Below are the code and all the weights of a small trained network. Each question names an input and a class and asks about switching units off, where a switched-off unit gives its printed mean instead of its output.

import numpy as np


def w(rows, s, z=0):
    codes = np.array(rows[::2]) - 128.0
    scale = np.full(codes.shape[1], s)
    scale[-1] = z or s
    return codes * scale


def norm(h):
    return h / np.sqrt((h * h).mean(-1, keepdims=True) + 1e-5)


def f(y):
    return y / 2 * (1 + np.tanh(0.7978845608 * (y + 0.044715 * y**3)))


def log_softmax(a):
    a = a - a.max(-1, keepdims=True)
    return a - np.log(np.exp(a).sum(-1, keepdims=True))


def net(x, mask):
    res = np.array(x, float).reshape(1, 7) / 4 @ E
    u = 0
    for l in range(2):
        y = f(norm(res) @ A[l][:, :-1].T + A[l][:, -1])
        res = res + np.where(mask[u : u + 13], y, B[l][:, -1]) @ B[l][:, :-1]
        u += 13
    return log_softmax(norm(res)[-1] @ U[:, :-1].T + U[:, -1])


A, B = {}, {}
E = w([
[36,119,37,96,53,192,197,36,152,209],'x0',
[114,115,120,136,150,135,116,115,144,111],'x1',
[2,203,205,128,31,189,21,229,203,121],'x2',
[80,91,195,141,195,33,144,128,194,241],'x3',
[120,132,109,136,126,111,123,131,132,123],'x4',
[132,124,117,127,115,114,116,128,129,130],'x5',
[122,141,117,133,134,122,120,131,119,133],'x6',
],0.0077)
A[0] = w([
[160,79,101,92,90,194,103,153,104,75,24],'0.n1',
[100,116,72,99,48,144,146,67,160,210,38],'0.n2',
[21,167,93,104,93,187,171,37,142,222,41],'0.n3',
[67,94,179,77,215,36,122,102,178,255,2],'0.n4',
[99,115,119,130,145,142,150,168,71,140,108],'0.n5',
[86,102,173,121,162,66,129,166,173,255,15],'0.n6',
[134,157,140,137,164,167,123,108,125,140,91],'0.n7',
[66,209,164,144,100,195,98,168,166,94,47],'0.n8',
[58,107,171,196,66,133,75,158,177,208,127],'0.n9',
[104,151,244,104,185,22,96,176,81,59,57],'0.n10',
[115,94,127,129,118,126,139,149,119,123,3],'0.n11',
[115,177,174,137,175,93,117,144,117,63,10],'0.n12',
[118,84,202,153,134,84,105,102,160,180,54],'0.n13',
],0.006,0.0056)
B[0] = w([
[128,255,145,235,113,102,154,65,168,157,140],'0.n1',
[171,80,66,177,119,180,143,220,148,151,180],'0.n2',
[169,26,41,151,111,227,124,230,187,164,223],'0.n3',
[104,197,203,251,75,101,194,52,167,202,241],'0.n4',
[93,92,108,169,113,103,97,101,160,98,119],'0.n5',
[127,174,190,229,95,105,148,50,204,91,207],'0.n6',
[129,150,101,156,136,110,171,163,120,113,111],'0.n7',
[98,142,157,18,150,62,157,108,98,103,209],'0.n8',
[64,121,171,86,98,80,123,124,126,135,255],'0.n9',
[168,51,49,152,126,231,140,175,226,223,212],'0.n10',
[204,214,147,137,102,183,50,157,124,19,93],'0.n11',
[180,68,104,125,82,162,123,148,115,160,123],'0.n12',
[155,177,139,215,48,164,124,68,147,36,164],'0.n13',
],0.0064,0.0048)
A[1] = w([
[123,154,102,139,109,162,114,138,53,108,13],'1.n1',
[94,49,89,169,82,144,124,114,125,104,58],'1.n2',
[136,208,87,139,14,223,107,94,66,17,10],'1.n3',
[180,173,58,141,87,206,108,86,66,28,123],'1.n4',
[132,119,105,96,140,188,120,135,99,109,47],'1.n5',
[40,103,185,130,53,169,95,179,183,153,121],'1.n6',
[64,107,95,146,65,178,140,42,125,211,26],'1.n7',
[195,65,77,132,187,103,185,78,71,175,61],'1.n8',
[255,119,220,216,173,100,14,225,154,102,78],'1.n9',
[154,70,90,171,179,81,228,11,97,177,40],'1.n10',
[42,182,183,121,108,119,61,142,165,161,106],'1.n11',
[109,116,133,105,86,156,128,79,96,144,4],'1.n12',
[148,166,163,126,171,81,120,169,123,114,21],'1.n13',
],0.0069,0.0029)
B[1] = w([
[101,114,157,144,162,115,122,130,160,136,133],'1.n1',
[159,105,144,123,144,101,127,169,137,134,140],'1.n2',
[139,87,211,227,151,51,172,43,174,158,206],'1.n3',
[91,131,212,182,158,55,149,110,194,234,216],'1.n4',
[86,115,157,125,170,114,131,149,153,144,134],'1.n5',
[159,172,101,68,187,94,87,122,31,44,246],'1.n6',
[227,103,100,172,225,155,137,174,110,118,186],'1.n7',
[63,192,143,50,72,144,37,152,97,74,233],'1.n8',
[85,68,3,136,94,221,211,149,156,183,214],'1.n9',
[98,192,179,61,101,126,53,172,95,42,255],'1.n10',
[222,129,117,94,132,117,128,54,41,86,217],'1.n11',
[120,142,160,95,180,152,144,150,190,136,121],'1.n12',
[95,108,124,122,99,151,124,124,109,168,126],'1.n13',
],0.0079,0.0073)
U = w([
[114,181,136,6,138,123,56,132,60,48,190],'0',
[147,48,15,135,144,230,151,194,157,175,2],'1',
[128,142,196,217,141,78,159,50,157,166,192],'2',
],0.015,0.00081)

Each question gives the input, the list of numbers given to net, and the class t.
The units are the neurons (one row each of A and B). Each row of codes is followed by its name. A weight is (code - 128) times the scale printed after its matrix; where a second scale follows, it is the last column's (A, B and U).
mask holds one flag per neuron, layer by layer. A switched-off neuron (its flag False) gives its mean, the last column of its row in B, instead of its output. The means were averaged over made-up inputs and are rounded, as every weight is.
A unit's drop is (log p(t) with every unit on - log p(t) with that unit switched off) / (log p(t) with every unit on - log p(t) with every unit switched off).
The circuit of an input: a set's keep is (log p(t) with only the set's units on - log p(t) with every unit switched off) / (log p(t) with every unit on - log p(t) with every unit switched off). Starting from the 12 units with the biggest drops (on a tie, the unit counted first), units are removed one at a time, each time the one whose removal leaves the highest keep (on an exact tie, the one counted first), for as long as the keep stays at least 0.8.
units of the circuit, in order: the units of the circuit, biggest drop first
k most important neurons: the k neurons with the biggest drops, biggest first
drop of u: that unit's drop, to one decimal
input [-8,4,-5,8,5,-3,-4], class 1: units of the circuit, in order	[1.n9, 0.n10]
input [4,-6,6,6,-5,3,-5], class 0: units of the circuit, in order	[1.n6]
input [-5,-4,-6,-7,-7,-5,0], class 2: 2 most important neurons	[1.n4, 1.n6]
input [5,6,4,-1,5,8,-4], class 1: 3 most important neurons	[0.n3, 1.n10, 0.n2]
input [-8,-1,4,7,8,-2,-7], class 1: 2 most important neurons	[1.n9, 0.n10]
input [-7,-2,-7,1,4,1,4], class 0: 2 most important neurons	[1.n8, 1.n10]
input [5,5,-5,-6,-1,0,-6], class 2: 4 most important neurons	[1.n4, 1.n3, 1.n6, 0.n8]
input [-5,2,-5,5,4,-1,-7], class 0: 3 most important neurons	[1.n10, 1.n8, 0.n3]
input [-1,2,-7,-8,-8,8,-7], class 2: 2 most important neurons	[1.n4, 1.n3]
input [8,3,0,8,7,8,1], class 1: 2 most important neurons	[0.n3, 0.n2]
input [8,-7,-8,-7,7,4,6], class 0: 4 most important neurons	[1.n8, 1.n10, 1.n9, 0.n10]
input [-8,8,7,-8,-1,-5,0], class 1: 2 most important neurons	[1.n9, 1.n10]
input [-5,-1,4,-1,3,7,4], class 1: 2 most important neurons	[1.n9, 0.n10]
input [7,-7,4,6,-7,-3,-3], class 1: units of the circuit, in order	[0.n3]
input [4,-7,-4,4,6,-2,2], class 0: drop of 0.n10	0.7
input [3,-4,7,-8,-2,2,1], class 2: drop of 1.n8	0.1
input [5,-7,-6,-3,8,-2,7], class 0: drop of 1.n8	0.2
